Below are the code and all the weights of a small trained network. Each question names an input and a class and asks about switching units off, where a switched-off unit gives its printed mean instead of its output.

import numpy as np


def w(rows, s, z=0):
    codes = np.array(rows[::2]) - 128.0
    scale = np.full(codes.shape[1], s)
    scale[-1] = z or s
    return codes * scale


def norm(h):
    return h / np.sqrt((h * h).mean(-1, keepdims=True) + 1e-5)


def f(y):
    return np.maximum(y, 0)


def log_softmax(a):
    a = a - a.max(-1, keepdims=True)
    return a - np.log(np.exp(a).sum(-1, keepdims=True))


def net(x, mask):
    res = np.array(x, float).reshape(1, 4) / 4 @ E
    u = 0
    for l in range(3):
        y = f(norm(res) @ A[l][:, :-1].T + A[l][:, -1])
        res = res + np.where(mask[u : u + 11], y, B[l][:, -1]) @ B[l][:, :-1]
        u += 11
    return log_softmax(norm(res)[-1] @ U[:, :-1].T + U[:, -1])


A, B = {}, {}
E = w([
[147,246,75,104,122],'x0',
[155,150,167,126,146],'x1',
[164,89,117,254,178],'x2',
[115,76,99,98,63],'x3',
],0.0052)
A[0] = w([
[219,72,89,119,82,114],'L0N1',
[201,164,93,193,180,16],'L0N2',
[133,200,94,128,99,42],'L0N3',
[177,203,117,4,115,37],'L0N4',
[206,185,128,99,103,93],'L0N5',
[78,71,118,72,91,110],'L0N6',
[111,35,135,191,177,114],'L0N7',
[202,182,181,156,155,73],'L0N8',
[138,144,33,156,61,149],'L0N9',
[171,134,81,108,130,5],'L0N10',
[171,239,105,65,80,62],'L0N11',
],0.0049,0.0019)
B[0] = w([
[142,57,157,145,169,175],'L0N1',
[141,167,1,156,144,198],'L0N2',
[32,145,165,100,63,182],'L0N3',
[145,214,177,23,83,252],'L0N4',
[146,136,167,39,191,188],'L0N5',
[149,144,64,196,200,219],'L0N6',
[188,194,205,55,131,241],'L0N7',
[157,36,84,98,222,181],'L0N8',
[33,64,145,114,107,214],'L0N9',
[130,118,129,102,125,134],'L0N10',
[101,142,199,94,189,253],'L0N11',
],0.0041,0.0031)
A[1] = w([
[89,64,202,118,101,70],'L1N1',
[49,103,122,106,39,51],'L1N2',
[104,67,97,28,80,107],'L1N3',
[124,194,20,211,138,3],'L1N4',
[155,93,167,143,175,52],'L1N5',
[95,140,149,153,112,44],'L1N6',
[133,197,94,105,128,85],'L1N7',
[123,253,135,92,70,80],'L1N8',
[101,173,144,113,138,86],'L1N9',
[85,106,69,178,182,169],'L1N10',
[131,212,147,109,97,105],'L1N11',
],0.006,0.0026)
B[1] = w([
[64,99,114,153,73,201],'L1N1',
[236,177,50,133,146,192],'L1N2',
[185,209,42,185,157,254],'L1N3',
[114,142,1,176,48,192],'L1N4',
[122,99,157,130,154,184],'L1N5',
[137,138,123,123,128,128],'L1N6',
[85,98,173,131,75,193],'L1N7',
[46,133,198,122,129,252],'L1N8',
[128,127,154,102,122,176],'L1N9',
[146,176,90,88,164,220],'L1N10',
[54,158,182,156,118,209],'L1N11',
],0.0056,0.0034)
A[2] = w([
[179,72,149,162,111,117],'L2N1',
[149,96,121,185,87,95],'L2N2',
[146,184,165,234,144,109],'L2N3',
[137,85,23,68,69,69],'L2N4',
[145,90,111,19,91,40],'L2N5',
[98,201,173,37,56,67],'L2N6',
[81,110,179,91,188,5],'L2N7',
[182,147,130,183,162,31],'L2N8',
[153,252,60,253,104,61],'L2N9',
[129,162,116,59,145,104],'L2N10',
[51,54,240,75,134,124],'L2N11',
],0.0052,0.0027)
B[2] = w([
[88,112,156,2,101,170],'L2N1',
[118,132,162,95,85,155],'L2N2',
[148,192,90,121,124,165],'L2N3',
[146,167,75,203,171,194],'L2N4',
[139,192,85,157,140,146],'L2N5',
[68,180,169,122,106,254],'L2N6',
[116,97,117,157,123,155],'L2N7',
[188,160,133,77,127,150],'L2N8',
[112,95,42,120,15,235],'L2N9',
[115,118,167,112,168,187],'L2N10',
[135,90,74,153,47,245],'L2N11',
],0.0059,0.0037)
U = w([
[205,122,180,144,202,4],'0',
[114,2,168,131,84,111],'1',
[48,208,188,68,95,169],'2',
[152,158,3,163,116,204],'3',
],0.013,0.003)

Each question gives the input, the list of numbers given to net, and the class t.
The units are the neurons (one row each of A and B). Each row of codes is followed by its name. A weight is (code - 128) times the scale printed after its matrix; where a second scale follows, it is the last column's (A, B and U).
mask holds one flag per neuron, layer by layer. A switched-off neuron (its flag False) gives its mean, the last column of its row in B, instead of its output. The means were averaged over made-up inputs and are rounded, as every weight is.
A unit's drop is (log p(t) with every unit on - log p(t) with that unit switched off) / (log p(t) with every unit on - log p(t) with every unit switched off).
The circuit of an input: a set's keep is (log p(t) with only the set's units on - log p(t) with every unit switched off) / (log p(t) with every unit on - log p(t) with every unit switched off). Starting from the 12 units with the biggest drops (on a tie, the unit counted first), units are removed one at a time, each time the one whose removal leaves the highest keep (on an exact tie, the one counted first), for as long as the keep stays at least 0.8.
circuit, biggest first: the units of the circuit, biggest drop first
most important unit: the unit with the biggest drop
top k neurons: the k neurons with the biggest drops, biggest first
k most important neurons of layer l: the k neurons of layer l with the biggest drops, biggest first
drop of u: that unit's drop, to one decimal
input [-5,3,8,1], class 0: circuit, biggest first	(L2N9, L0N7)
input [-3,-5,-7,0], class 3: circuit, biggest first	(L1N3, L1N2)
input [-2,5,2,1], class 1: most important unit	L1N3
input [-1,-8,-7,2], class 3: circuit, biggest first	(L1N3, L1N2)
input [0,6,0,-5], class 0: top 2 neurons	(L0N8, L1N3)
input [-8,6,-7,0], class 3: 2 most important neurons of layer 1	(L1N3, L1N8)
input [-8,8,-6,2], class 1: top 4 neurons	(L0N2, L1N10, L0N4, L1N4)
input [-6,-1,-2,8], class 3: top 2 neurons	(L1N3, L2N4)
input [-1,3,2,-4], class 0: 2 most important neurons of layer 2	(L2N11, L2N9)
input [0,6,2,-2], class 0: top 3 neurons	(L0N8, L1N3, L0N6)
input [-2,-5,-2,-6], class 1: 2 most important neurons of layer 2	(L2N11, L2N7)
input [-8,-3,-1,8], class 3: 3 most important neurons of layer 1	(L1N3, L1N2, L1N8)
input [0,6,1,8], class 3: drop of L2N4	0.2
input [-6,-1,-8,5], class 3: drop of L2N9	0.0
input [-8,7,-7,8], class 3: top neuron	(L1N3)
